Each row was made from one walk, in order. Every step used is in the known rows, and no mark comes twice. Write each row's walk.
Known rows:
zige-pupova-regat-fesam-getemi: [ -18 -118 -269   91 -127 -134  241   -3  214  -23   34   25  153   28
  114  176  -27 -141  -45   56   49   67  -19  154   95   60   10  -73
  -33  110   70   23  -98   40 -121  -86   81  111  -12   89   56   21
  -29  -44   54  228  115  183  127  152  -63 -161   45   27 -273   -6]
getemi-fesam-vuzo-petog: [ -68 -136 -209  110 -126 -128  246  -45  -51   51   13    6  132    8
  247  251   54  -35 -104   56  -53   -3  -63  122  -32   26  -48    5
  157   88   -9   81    6   63  -99  -23  105   40  116  225  -42  123
  -95    4   93  113  235  104   94  172   46  -84   81   49 -289    1]
fesam-vuzo-vudumu-momi-getemi-babeg-regat: [-113    7 -511  129  -96 -195  307  -27    3  170  -69  -52  114  133
  300  108  -57 -119 -152   16  -42  -80   20  -20  -88   83   -9  110
  133   54   24  141   18   44  -51  -83    5  -50  190  202  -66   -9
 -103 -163  113   99  223  165   94  146   87   55  -15   16 -221 -169]
getemi-babeg-regat-pupova-tofa-vabon: [-223  -41 -179  203 -118 -222  264   52  -11  121  -16  -12  240   39
  265  208  122 -208  -28    6  -96   95   25  -37   48  160  -26   23
    6  168   70   99    8 -125 -114  -97   83   38  191   98    5  127
 -113  -37   98    4  169  175   64  172  110 -114   73   -4 -253 -103]
babeg-regat-zige-tofa-vabon-momi-getemi-fesam-vuzo-petog: [-213  193 -205  129 -113 -144  192   -7 -213  152 -113  -52  148  102
  259  197   77 -147 -126    3  -77  -64 -113  175   -8  186  -93   -7
   90    9    7   73 -101 -127 -114   27    5    6  137  390   24   36
 -114  -48   26  192  181  234   94  234  128   29   88   21 -298   35]
babeg-regat-tinu-tofa-vudumu-getemi-fesam-vuzo: [-246   22 -514   93  -89 -198  305  -30 -128  153  -11  141  186  107
  274  448   29 -196 -161   19 -141   76 -126   54  -84  183  -78  -72
   40  135   86  228   -1   70  -44   44   -1  -50   13  252 -107   77
 -119  -11  202  197  199  122  161  356  -70 -194   32  -31 -258   -9]
babeg-regat-zige-tinu-tofa-vudumu: [-154   17 -468  186 -126 -232  240  -16  -14  117   27   -7  118    9
  119  434  120 -126  -62   -6 -104   38   -5   44  -19  104   31 -125
  -64  222  -19  221  -84  -69 -133 -109   45  -16  -38   89   26  124
 -115    4  168  195  141  254  136  173  -96 -192   46  -57 -262   23]
tinu-tofa-vudumu-momi-getemi-fesam-regat-zige-pupova: [-192   67 -552   24  -46 -145  330  -84   -2  122  -78  -51  112  114
  195  355  -15 -110 -196  145  -64  -10  -20  310   26  115   -5  -70
   87  160   33  158  -25  -53 -113   42  114  -31   72  263   35   88
 -107  -61   66  143  164  295  250  327  -89 -117  131  -28 -259 -130]
getemi-babeg-regat-pupova-tofa-vudumu-vuzo-petog: [-235  -68 -261  192  -55 -264  351  -44  -66  169   67  -35  208  168
  326  230   47 -158  -58    4  -24   56   78    8  -54  109  -67   41
   77  152   19  120   13  -78 -135 -103   96  -81  167  177    6  187
 -103 -146  178   79  208   81  -22  126   73 -100  114  -18 -227   40]
petog-vuzo-vudumu-getemi-fesam-regat-tinu-tofa-vabon-momi: [-310   92 -421   95  -39 -224  193  -22  -48  135 -139    7  249   55
  244  318  -14 -172 -149   13 -124   88 -179  206  -28  143 -107  -71
   69  101  175  171   10   26 -108  134   27   16   82  215 -107  115
 -122   64  -44  188  217  219   72  177  -58 -106  155   -5 -222  -50]
vabon-tofa-tinu-zige-pupova-babeg-regat-fesam-vuzo-vudumu: [ -76   34 -208  152  -29 -206  228 -185  -36  -77   13  -30  207   47
  238  283   61 -146 -110   16  -83   43  -80  -18   48  236   64 -209
  101  192  124   75 -117   71  -77   45   76   60  -11   33   27   86
  -49  -89   -1  293   81  214   46  168   30  -20  -17 -120 -165 -203]
getemi-fesam-regat-zige-tinu-tofa-vabon-momi: [-184  108 -289   94  -34 -132  209   45  -22   67  -60  -53  184  -52
  189  440  140  -76 -110   45 -169   50  -52  266  129   94  -38 -122
   74  186   60  116    0  -34 -154   44   51   48   43  211   -6  162
 -144  106  -81  157  189  309  132  194  -80 -150  122  -48 -283 -140]
fesam-babeg-regat-zige-tinu-vabon-momi-getemi-vudumu-vuzo: [-147  111 -370   66   18 -261  292  132   88  136  -55  -68  186   26
  292  186   98   53  -39  -98  -39  -72   38   56  -41    6  -16  -59
   13  108   46  179   36   30 -122   16    2   45   -4  199  -90   12
  -39  -46   23  207  313  140  138  166 -143    3 -103  -81 -183 -189]
tofa-tinu-vabon-momi-getemi: [-206   -5 -368  160 -169 -161  184   75  128  -11  -46  -69  111  -67
  192  101   -2  -44  -23   45 -160 -122  -15   80  -34   -1   73 -100
  -90  109   58  104   -8  107 -154  123  -11   46   47   92   92   93
   10   23  -55  107  281   85  145  137   32 -128 -134  -52 -301 -226]
fesam-babeg-regat-tinu: [   4  -77 -319  140 -126 -201  237   51  166    5   45   28  145   47
  276  220   67 -132  -65   37 -127    3  -32  -68  -34   53   87   -2
  -18  175  100  196  -71   82  -54  -35  121   94   -4  172    0   39
  -70   45   81  131  166  116  144  287  -39 -138  -16   22 -244  -83]
petog-vuzo-vudumu-babeg-regat-zige-pupova-tofa-tinu: [-107   21 -348  196   -1 -309  258 -188  -55  114   -9   -2  318   99
  290  216  252 -135  -54  -44  -61   24  -20   10    3  168   58 -107
    4  102  189  189  -58 -176  -94  -99   80   45  118   85   31   75
  -83  -74  -26  195  175  186   49   79   25   64  -29   48 -205  -39]
petog-vuzo-vudumu-getemi-babeg-regat-zige-tofa-tinu-vabon: [-311  -32 -430  138  -21 -375  243   34  -36  242 -115    3  263   30
  152  149  174 -178  -65 -170  -10   77  -43 -103 -100  156   64  -82
   26  136   91  171  -82  -75 -152  -79   78  -60   82  146  -55  110
    0  -96   67  240  229  208   16  161  -45  -67  -71  -20 -203  -54]
zige-tofa-tinu-vabon-momi-vuzo-vudumu-getemi-fesam-regat: [-292  106 -343   24   34 -235  236  -44  -51  133  -39 -123  238   35
  235  129   20  -65  -32   17  -89  -48  -63  162  -30  127  -77  -50
  -30   45  127   33  -43   66 -148  131   -3  -34   49  138  -16  170
  -67  -74  -83  184  310  240   97  163    1  -54  -26  -83 -264 -213]
vudumu-getemi-fesam-babeg: [-123  -47 -292   48  -55 -140  297   66   57   69  -23   -4  214  -46
  212  210   69   28  -71   60 -124   95  -19  105  -23   48  -58   15
   71  163   66  187    6  101  -68  -17  140  107   69  164  -99  122
 -135  -11   46  164  212  132  190  239  -37 -157   19   14 -252 -104]
tinu-tofa-vabon-momi-getemi-vudumu: [-276   65 -330  133 -207 -166  140   43    1  107  -96  -81  142  -10
  121  202  -31  -95  -45   61 -105  -81 -105  146  -62  104  -60  -24
    5  129   -3  159   34   21 -157   71    9   50   16   65  -30   69
 -132   29   59   72  280  174  167   44   46 -138   34  -94 -205  -78]
vuzo-vudumu-regat-tinu-tofa: [ -94  -55 -387  151 -158 -270  240 -110  143   -4   58  107  165   24
  139  298  -12 -186  -20   33    8   13  -65   33  -43    0   19   -1
   55  154  114  165  -13   24 -118  -19   63  -48  -16  109  -26   37
  -48   71   82  164  199  125  109   91 -113 -190   70  -61 -242   46]
petog-vuzo-vudumu-getemi-fesam-babeg-regat-tinu-tofa-vabon: [-273   31 -467  138  -46 -296  246   -4  -76  255 -118   36  308  119
  211  303   59 -235 -185  -69 -102  105 -191   33  -67  204  -72  -52
  100  101  184  299   60  -51  -39   27   85    3    3  269 -158   40
 -157   -4  109  197  196  187  160  273  -48 -123  198   19 -166  -25]
vabon-tofa-tinu-zige-pupova: [-104  -18 -196   91 -157 -186   98  -96  114  -98  -10 -104  119 -102
  148  223  104  -66  -38   88 -142   -3   -2   69   89  147  141 -233
   -6  263   47  147 -102  122 -144   91  128   92   -6   -3   77  183
  -44    2  -96  217  128  159  116  118  -13 -185 -102  -79 -230 -177]
vudumu-babeg-regat-tinu-tofa-vabon: [-127  -36 -397  208 -135 -249  233   21   64  140  -24   70  191   58
  144  343   85 -230  -97   25 -164  -12 -119    0   -1  145  113   -8
    3  189  122  286   88  -74  -92  -52   47   37  -45  147   -4   57
  -81   91   99   96  243  121  200  199   10 -123   10  -42 -243  -45]
vabon-momi-getemi-babeg-regat-tinu-tofa-vudumu-vuzo-petog: [-286   48 -543  168 -152 -268  275   -1   14  208   -1  -21  101  215
  261  245  -49 -196 -168   22  -88  -87  -11   48  -93  110  -74  -61
  111  128   -7  245   70   60 -162   24   26 -134   38  296   28   48
  -90  -66  115  182  277   82   12  175   56 -147    3  -83 -237   17]
vudumu-getemi-fesam-regat-babeg: [-197   27 -311   94  -18 -173  326   15    8   13  -61   41  219  -82
  236  256   17  -76  -48  103 -154  106   41   88   33   32  -85   54
   90  204   32  160  -39  106  -94  -30  112   41  164  185  -62   87
  -59    4   90  149  175  204  150  254  -65 -144   70   34 -250 -118]
vabon-momi-getemi-vudumu-babeg-regat-tinu-zige-tofa: [-225  161 -310   76 -129 -286  159  -19   88  165  -62   38  151  -48
  183  144   71  -51  -67    0 -174  -81  -63  -16  -98  147   69 -101
   14  191   47  187  -74   86 -160   36   10   52   -8  140   -2    9
  -84   30  -14  221  311  148  117  179  -25  -43 -175 -109 -185  -55]
getemi-fesam-vuzo-vudumu-babeg-regat-pupova-tofa: [-127   51 -228  151   60 -235  323 -155 -150   72   44   70  272   85
  395  308  127 -104  -54   -4  -85   54   19   18  -20  159 -130   32
   64   61  136   94   17  -82  -60  -67    9   -2  182  151 -115   71
 -171  -71   86   98  207  157   96  182   41   62  101  -37 -234 -110]
getemi-babeg-regat-tinu: [-110 -161 -324  152 -174 -250  248   44  169   78   20   76  117   31
  236  213  114 -173  -64   -4 -115   38   -5 -134  -40   50   58   -6
   53  190   29  171  -10   90 -128  -85  129   39   69  143   -1   28
  -31   56   95  113  197  111   57  232   14 -148  -95   -5 -270  -73]
pupova-regat-fesam-vuzo-vudumu: [  13  -47 -222  170 -114  -91  260  -22   22  -81   79   43  201   33
  272  213 -105 -170  -61  -36   43   57  -85   69  -41   22  -59   34
   25   57   57   -4  -65   51  -73  -84   48   52   33   32  -38   45
  -81  -45  124  127  177  196   38   12  -58  -80  136   63 -237  -41]
vabon-momi-vuzo-vudumu: [ -86   12 -318  112 -121 -182  153  -36   50  -38    9 -104   92   28
  242   73  -18   -9   14   43  -46  -74   -5   70  -44   31  -91  -21
 -112   75   59  120  -61   40 -148  -46   21  105   94  -60  -20   97
  -69  -36   -5  118  232  197    1  -59   80  -16  -72  -25 -275  -48]
vudumu-getemi-babeg-regat-pupova-tofa-tinu-vabon-momi: [-368  -28 -285  143  -16 -279  288   98   39   51   11   22  242  -52
  301  152  118 -103    7  -14 -131   72   66  -18   32  120  -38  -92
  -20  153  156  104  -19   11 -165   48  -28  -29  231  142   -5  170
  -16  -39  -28  147  298   92   38  209   64 -136 -145 -116 -279 -290]
petog-vuzo-vudumu-momi: [ -77 -186 -401  138  -61 -224  175  -57   89   77  -63  -39  138    9
  167  119  -33  -36  -60   30  -43   -3  -61   85 -125  -13   73   30
   33   97  130  154  -73  -31 -117  -67   78  102   99   64  -72  120
  -54  -74   50  118  202  151   63  -10   24  -25   74   49 -241    2]
vudumu-getemi-babeg-regat-zige-pupova-tofa-tinu: [-208    5 -278  122  -96 -254  355   -3   14  106   11   22  267   26
  260  191  253 -129  -35   -5  -47  113   67   -9   71  174  -15  -87
   38  189   82  158  -57  -48 -104  -65   96    1  206  151   38  114
  -38  -77  -11  237  177  183   56  186   32 -111 -156    4 -275 -140]
vabon-tofa-tinu-zige-pupova-babeg-regat-fesam-getemi-vudumu: [-196  -45 -170   83  -99 -276  272 -126   71   -2  -61    1  189  -19
  108  260  111 -138  -72   17 -141   48  -55  -31   39  225   92 -205
  127  256   85   85 -112  137 -110   39   86   89  -77   55   33   75
    5  -39   20  343  108  166  118  261  -16 -137  -79 -183 -129 -139]
pupova-tofa-vabon-momi: [-115   36 -127  176 -147  -73  152   47   11  -27   38  -85  229  -19
  217  179   47  -54   20   83 -159  -13  -68  156   51   97  -37    3
  -22  139  119   74  -63  -72  -88   11   14  164  103   47   68  168
 -140   32  -30    8  225  148   61   24  102  -75   28   16 -309  -67]
regat-pupova-tofa-tinu: [-135  -72 -129  180 -129 -221  265   -6   35  -41   27   28  215  -68
  282  211  115 -127   30   58 -130   53   82   17  -13   57   29  -94
 -130  181  104   57  -75   15 -118   43   46   50  128   36   44  216
  -20  -36  -26  117  137  131   69   82   41 -221   19  -11 -303  -80]
vabon-momi-getemi-fesam-pupova-babeg-regat-tinu-zige: [-295  105 -255  161 -183 -184  255  -10   80  100  -78   82   96  -89
  259  198   20   24 -154   64 -208   -5  -66   31   51  111  -35 -202
   65  146   80  110    7  104 -138   94   41   47   54  179  -34   39
  -55  109  -48  169  162  166  156  356   24  -62 -146  -78 -286 -223]
regat-tinu-tofa-vabon-momi-vuzo-vudumu-getemi: [-226  121 -382   91 -153 -263  224   66    6   67  -95  -24  176   59
  222  161  -43 -144  -74  -17  -55  -12  -94   96  -31  133 -110  -75
 -134  114  126  242   42   20 -102   67  -54   58   54   36  -67  119
  -12   -2   -7  209  228  203   39  -24   25 -113  -37  -49 -254   -8]
getemi-babeg-regat-pupova-tofa: [-177  -90 -229  195 -110 -253  268   16   51   70   56   31  191    8
  253  208  123 -148   20   34  -64  104  103  -63   16  109  -75  -18
   -7  177   42   87  -54  -61 -133 -121   84   10  194   84  -16  104
 -110  -47   97   58  196  182   33  179   81 -141    2  -40 -289 -105]
vabon-tofa-tinu-zige-pupova-regat: [-131   19 -168  159 -200 -137  114  -75  124  -82   92  -97  157 -129
  176  183   38 -128  -39   73 -100  -25  -36   64  110  149   95 -191
    7  194   72   70  -76   91 -140   56  106   32  -25  -11   89  155
  -62   14  -56  170  187  176  108   85  -43 -221  -38  -57 -232 -216]
tofa-vabon-momi-vuzo-vudumu-getemi-babeg-regat-tinu-zige: [-324  177 -380   82 -166 -263  249  100    8  146 -139  -30  179   22
  292   58   23 -141 -153 -108 -115   28  -79  -58   18  185  -29  -73
    4  170  100  250   52   67 -102  -18   -1   40  181   58  -48   83
   -9   -7  -13  195  266  181  -33   91   30  -26 -157   -1 -185 -124]
babeg-regat-fesam-pupova-tofa-vudumu-vuzo: [ -89  -43 -237  167  -45 -152  321  -90  -59   41    6   22  250  185
  276  349  -57 -128  -28   14  -77  133  -41  158   13   91  -34  -28
    5  121   74   94  -63  -79  -87  -51   65   40  -21   92  -32  157
 -161 -104  133   88   83  145  125  181    8  -68   58   34 -267   -3]
regat-pupova-tofa-tinu-vabon-momi-vuzo: [-205  -14 -234  122  -68 -251  230   82   22  -49    7  -24  221  -37
  330  116   73  -78   35   18 -117  -40   67   67   41   55  -43 -187
 -198  105  174   61  -14  -31 -145   77  -53   69  132   -1   42  208
   40  -38  -81   67  295  143   22   78   75 -154 -122  -58 -327 -195]

Which walk is each row?
[-232  109 -311  161 -140 -155  178  -13   33  173  -15 -138  225  122
  244  101   94 -123  -61   89  -87  -38  -13  106  109  207  -84  -43
   47   82   62  109    3 -109 -124  -14   48   66  174  163  104   10
 -185  -75  -13   42  217  194   95  168  188    9  -45   -4 -269 -179] | zige-pupova-tofa-vabon-momi-getemi-babeg-regat
[-214  179 -235   62 -203 -172  194   92  121  103  -76  -53  235    1
  275  104   99  -86 -169   18 -130   -9  -11   92  146  184    9 -222
   56  226   81  147   39   36 -102   91   61  123  151  125  123   83
  -66    7 -129   98  215  173   24  150   33  -89 -113   29 -241 -154] | regat-tinu-zige-pupova-tofa-vabon-momi-getemi-babeg
[-172  -44 -461  108  -69 -200  255  -33   -8  114   65   46  196  135
  249  427   69 -207 -177   38 -200   20 -114   15  -53  158    4  -70
  106  188   98  254    2   50  -69    9  138   -6  -93  249  -25   69
 -187   43  186  104  186  142  204  409  -80 -227  148  -53 -207  -68] | getemi-fesam-babeg-regat-tinu-tofa-vudumu
[-190 -171 -387   74 -142 -349  345   18   53   93  -26  -77  114  166
  309  160  -46 -216 -161  -52 -137  -95  -57  -56  -73   75   42    5
  162  129   39  216   73   13 -105  -40   78  -18   31  214   63  108
   43  -37  181   64  293  101   54  252   74  -73  -55  -65 -220  -92] | getemi-babeg-regat-tinu-vabon-tofa-vudumu-momi-vuzo-petog
[-121   46 -458   98 -129 -278  203  -88   82  -18   24   66  160   72
  232  213  -32 -151  -17   42  -20  -51  -48   86   -6   13  -83  -75
  -23   82  168  178   -1    8 -142   -8  -15  -13   30   72  -36   35
  -39   32   -9  170  271  165   26   32  -19 -143  -50  -73 -267   22] | vabon-momi-vuzo-vudumu-regat-tinu-tofa
[-192  -24 -589  101  -91 -270  311   30   54  218  -26   67  144  223
  201  371   38 -250 -162  -11 -115   -4   21  -42  -33  172   34  -53
   58  214   65  259   43   97  -70  -66   22  -84  -64  209  -48   79
  -66  -79  171  185  178   75   61  279  -86 -218  -12  -70 -212   50] | fesam-getemi-babeg-regat-tinu-tofa-vudumu-vuzo
[-248  186 -259   79 -122 -108  247   10  110  126  -94  -40  179  -32
  259  187   53  -29 -207  127 -170  -31 -106  175  118  158   35 -174
   70  190  125   65   43   78 -111  169  100  119   82  192   90   64
  -34   89 -124  133  189  207  143  323  -14  -50   -9  -25 -236 -229] | tofa-vabon-momi-getemi-fesam-regat-tinu-zige-pupova-babeg
[-124  -25 -174   93  -40 -175  195   28   96 -115   79  -37  213  -38
  252  189  191  -16   10   24  -60  -30    1  142  115   83   60 -188
  -38  166  161   71  -98  -56 -149   78   43  120   98   84  119  164
   24   36 -116  137  238  143   65  115  -32  -68 -132  -51 -312 -212] | regat-zige-pupova-tofa-tinu-vabon-momi
[-141  127 -316   55  -83 -212  346   62   47  -42  -80 -117  168  -62
  247  372   20  -33  -32  -29 -137   79   30  125   14   53   14  -64
  -69  242  -32  123  -81   72  -75   20   31   49   -6   56   44  212
  -28   28   70  193  135  247  140  231 -207 -130  -37  -53 -234 -103] | fesam-regat-zige-tinu-vabon-tofa-vudumu-getemi
[-226   98 -265   27  -95 -121  303  -91 -155  148   22  -47  264   18
  269  260   54   23 -182   57  -36   75  -75  235   59  202  -85 -146
  160  177   29  120  -26   12  -41   34   74   27  178  190   20  221
 -151  -97   92  175  242  134   86  214  -38  -69   55   65 -224   -2] | tinu-zige-pupova-tofa-vudumu-getemi-fesam-vuzo-petog
[-116   35 -288   99   36 -194  143   92   46  -12   38  -64  190   13
  228  199  155  -89  -33  -12 -139  -71  -39   24   24  129  149  -99
  -17  164  161  132 -179  -31 -137   22   61   58  -24  210   63  135
  -60    1  -40  173  231  178  122  280  -37  -91  -72  -84 -246 -207] | fesam-babeg-regat-zige-tofa-tinu-vabon-momi
[-180  -62 -363  132 -153 -345  310    0  181   32  -48  -52   90   84
  237  112  -64 -199  -87  -67  -91  -83   -4 -103  -96   65    5   49
  134  113   34  172   34   72  -93   40   35  -30   38  203    4  -43
   21  -23   90  127  230  147  117  208   12  -14  -43 -128 -235 -234] | vuzo-vudumu-momi-getemi-babeg-regat-tinu-vabon-tofa
[-202  -33 -283  164 -109 -192  414  -16   16  140 -113   69  100  -19
  231  199   33   13 -124   70 -115    8  -15   83   -4   43  -24    5
  103   84   70  106   13  -83 -108  -46   78   30  109  242  -79   45
  -21   -5   56  137  119  218  246  318   65    3  -50  -35 -315 -184] | vudumu-momi-getemi-fesam-pupova-babeg-regat-zige
[-237  -16 -279  194  -33 -331  304  -10  -33   66   29  -38  235   32
  340  101   95 -102   -7    6 -126  -94   36   42   34   88  -17  -96
  -68   61  166  137   56 -119 -157  -13  -53  -22  175  137   74  167
    9  -38  -30  100  389   94   52  125  157  -20 -109  -73 -285 -178] | vudumu-babeg-regat-pupova-tofa-tinu-vabon-momi-vuzo-petog
[-143  210 -361  163  -70 -221  259   49  -34  134    0  -77  256   -6
  258  232   71 -100 -107  -87  -67  -75  -39  124   83  116  -78  -86
  -64   78  117  198  134 -139 -137 -128  -53   24    5  -10  -18  119
  -99    5  -23  141  288  300   46 -129  -32  -40   28  -29 -214  -68] | pupova-regat-zige-tinu-tofa-vabon-momi-vuzo-vudumu-babeg
[-247  158 -184  149 -126 -184  258  -60  -69  163 -120  -81  267   55
  338  170   16  -30  -54   35 -189  -66  -84  120   23  154  -47   55
   63   49   68  128   73  -73 -101    6  -19   64   97  104  -33   79
 -218   14   14   -9  229  131  227  147  123  100  -74  -22 -175 -175] | fesam-pupova-tofa-vabon-momi-getemi-vudumu-babeg-regat
[-235  -41 -468  143 -163 -251  403   81   92  190    9   12  217  126
  285  163  -24 -194 -147  -31 -161  -63  -19  -40  -80   78   36   22
   95  143   84  158   59  -25  -39   -6   13  -21   80  235  101   40
  -28  -58  174  -13  301  101  133  309    4  -84  -33    1 -266 -163] | pupova-tofa-vudumu-momi-getemi-babeg-regat-tinu-vabon
[-260   27 -372   98    3 -207  214   72   76   31  -45  -27  122    5
  284  161   15  -38  -64   40 -115  -19   11   84   12   69  -73  -76
  -21   67   97  132   -5   13 -156   68   48   37  110  249  -46    1
  -95    5   29  109  254  147  212  385   11  -70   20 -108 -262 -291] | tinu-vabon-momi-getemi-fesam-babeg-regat-pupova
[-202   40 -372  134  -90 -298  314  -38    5  188  -86  -50  147   84
  206   92   92 -201 -111  -48  -79  -67   43  -60 -116  125   95   38
   82  121   37  139  -94  -28 -132  -44   64  -86  113  236   39   54
  -24 -161   14  231  144  243   83  122   67  -41  -10  -41 -231 -107] | vuzo-vudumu-momi-getemi-babeg-regat-zige-tofa-tinu
